+1.88; +3.19; -2.58; +1.88; -1.63; +1.49; +4.21; +1.91
-2.74; -2.91; +1.77; -1.55; +0.42; -0.26; -4.49; -0.16
->
-2.74; -2.91; +1.77; -1.55; +0.42; -0.26; -4.49; -0.16
+1.88; +3.19; -2.58; +1.88; -1.63; +1.49; +4.21; +1.91

+2.56; -3.71; +0.60; +0.09; -2.45; +3.59; +2.04; +0.79; -1.11; -3.87
+2.01; +2.58; -0.86; +0.81; +2.19; -1.36; +1.23; +0.52; -1.00; -0.88
-4.21; -1.06; -1.68; -2.26; -1.27; -0.85; +3.34; -2.30; -2.15; +3.28
-3.89; +0.63; +4.26; -0.80; -0.67; -1.39; -5.15; +0.77; +4.10; +2.67
+1.33; -0.86; +3.44; +0.98; -1.26; +1.98; -1.78; +1.36; +2.38; -2.89
+2.47; -3.60; +0.58; +0.11; -2.50; +3.55; +2.02; +0.79; -1.15; -3.80
->
+2.56; -3.71; +0.60; +0.09; -2.45; +3.59; +2.04; +0.79; -1.11; -3.87
+2.47; -3.60; +0.58; +0.11; -2.50; +3.55; +2.02; +0.79; -1.15; -3.80
-4.21; -1.06; -1.68; -2.26; -1.27; -0.85; +3.34; -2.30; -2.15; +3.28
+1.33; -0.86; +3.44; +0.98; -1.26; +1.98; -1.78; +1.36; +2.38; -2.89
-3.89; +0.63; +4.26; -0.80; -0.67; -1.39; -5.15; +0.77; +4.10; +2.67
+2.01; +2.58; -0.86; +0.81; +2.19; -1.36; +1.23; +0.52; -1.00; -0.88

+3.29; -3.95
-2.35; +0.48
+0.10; -2.65
+1.63; +3.42
+1.68; +0.91
+4.73; -3.62
+1.24; -2.05
-0.23; -2.87
+1.20; -3.32
-3.79; +2.47
+3.69; -2.04
-0.43; -2.47
->
+3.29; -3.95
+4.73; -3.62
+1.20; -3.32
-0.23; -2.87
+0.10; -2.65
-0.43; -2.47
+1.24; -2.05
+3.69; -2.04
-2.35; +0.48
+1.68; +0.91
-3.79; +2.47
+1.63; +3.42

+0.95; +1.01; -0.79; -0.06; -1.07; -0.20; -2.01; -0.01
+0.85; +0.83; -2.31; -1.22; -1.05; +0.42; -1.44; +0.48
+0.63; +0.63; -1.76; -0.96; -1.01; +0.29; -1.10; +0.38
+1.06; +1.06; -2.66; -1.37; -1.09; +0.36; -1.87; +0.47
+0.60; +0.60; -0.93; -0.38; -1.00; +0.09; -1.19; +0.11
+1.11; +1.12; -2.59; -1.29; -1.10; +0.37; -2.07; +0.51
+0.48; +0.47; -1.51; -0.87; -0.98; +0.30; -0.78; +0.36
+0.67; +0.70; -1.09; -0.47; -1.01; +0.07; -1.30; +0.14
+0.85; +0.85; -2.04; -1.04; -1.05; +0.29; -1.54; +0.42
+0.76; +0.66; -1.57; -0.73; -1.03; +0.21; -1.29; +0.27
+2.49; +2.61; -4.12; -1.67; -1.37; +0.19; -4.94; +0.65
->
+0.48; +0.47; -1.51; -0.87; -0.98; +0.30; -0.78; +0.36
+0.60; +0.60; -0.93; -0.38; -1.00; +0.09; -1.19; +0.11
+0.63; +0.63; -1.76; -0.96; -1.01; +0.29; -1.10; +0.38
+0.76; +0.66; -1.57; -0.73; -1.03; +0.21; -1.29; +0.27
+0.67; +0.70; -1.09; -0.47; -1.01; +0.07; -1.30; +0.14
+0.85; +0.83; -2.31; -1.22; -1.05; +0.42; -1.44; +0.48
+0.85; +0.85; -2.04; -1.04; -1.05; +0.29; -1.54; +0.42
+0.95; +1.01; -0.79; -0.06; -1.07; -0.20; -2.01; -0.01
+1.06; +1.06; -2.66; -1.37; -1.09; +0.36; -1.87; +0.47
+1.11; +1.12; -2.59; -1.29; -1.10; +0.37; -2.07; +0.51
+2.49; +2.61; -4.12; -1.67; -1.37; +0.19; -4.94; +0.65

+0.74; -6.06; +3.83; +4.09; -3.71; +3.89; +0.75; -4.19
+0.04; -2.51; +2.84; -1.90; -1.51; -0.62; -2.46; +0.04
+0.93; +1.85; +2.26; +0.80; +0.14; -0.75; -1.60; +0.01
-1.56; -5.78; -1.16; -0.34; -0.28; +5.03; +2.01; -0.69
->
+0.74; -6.06; +3.83; +4.09; -3.71; +3.89; +0.75; -4.19
-1.56; -5.78; -1.16; -0.34; -0.28; +5.03; +2.01; -0.69
+0.04; -2.51; +2.84; -1.90; -1.51; -0.62; -2.46; +0.04
+0.93; +1.85; +2.26; +0.80; +0.14; -0.75; -1.60; +0.01

+0.99; +0.27; +0.75; -0.20; -0.41; -0.08; -0.36; -0.94; +0.04; +0.32; -0.09; +0.11
-2.43; -0.26; -0.22; +3.61; -0.14; -2.05; -1.56; +2.28; -1.12; +1.49; +1.75; +2.24
-1.88; -0.61; -0.45; +2.73; -0.66; -0.99; -1.30; +1.83; +0.09; +0.93; +1.25; +0.54
+0.01; +0.05; +0.51; -0.06; -0.55; -0.26; -0.11; -0.17; +0.29; -0.97; -0.82; -0.17
-3.73; -0.67; -0.67; +5.19; -0.10; -2.64; -3.63; +4.18; -1.06; +1.56; +2.08; +3.63
->
-3.73; -0.67; -0.67; +5.19; -0.10; -2.64; -3.63; +4.18; -1.06; +1.56; +2.08; +3.63
-1.88; -0.61; -0.45; +2.73; -0.66; -0.99; -1.30; +1.83; +0.09; +0.93; +1.25; +0.54
-2.43; -0.26; -0.22; +3.61; -0.14; -2.05; -1.56; +2.28; -1.12; +1.49; +1.75; +2.24
+0.01; +0.05; +0.51; -0.06; -0.55; -0.26; -0.11; -0.17; +0.29; -0.97; -0.82; -0.17
+0.99; +0.27; +0.75; -0.20; -0.41; -0.08; -0.36; -0.94; +0.04; +0.32; -0.09; +0.11

+0.07; -0.10; +1.24; -0.93; +1.63; -1.41; -0.06; +0.09; -0.87; +0.01; -2.08
-0.11; -0.11; +1.24; -3.10; -0.07; -2.67; +4.40; +0.08; -0.34; -0.23; +0.48
-0.35; +0.11; +0.27; +0.30; +0.64; +2.53; -0.29; -0.02; -2.85; +0.71; +1.82
->
-0.11; -0.11; +1.24; -3.10; -0.07; -2.67; +4.40; +0.08; -0.34; -0.23; +0.48
+0.07; -0.10; +1.24; -0.93; +1.63; -1.41; -0.06; +0.09; -0.87; +0.01; -2.08
-0.35; +0.11; +0.27; +0.30; +0.64; +2.53; -0.29; -0.02; -2.85; +0.71; +1.82
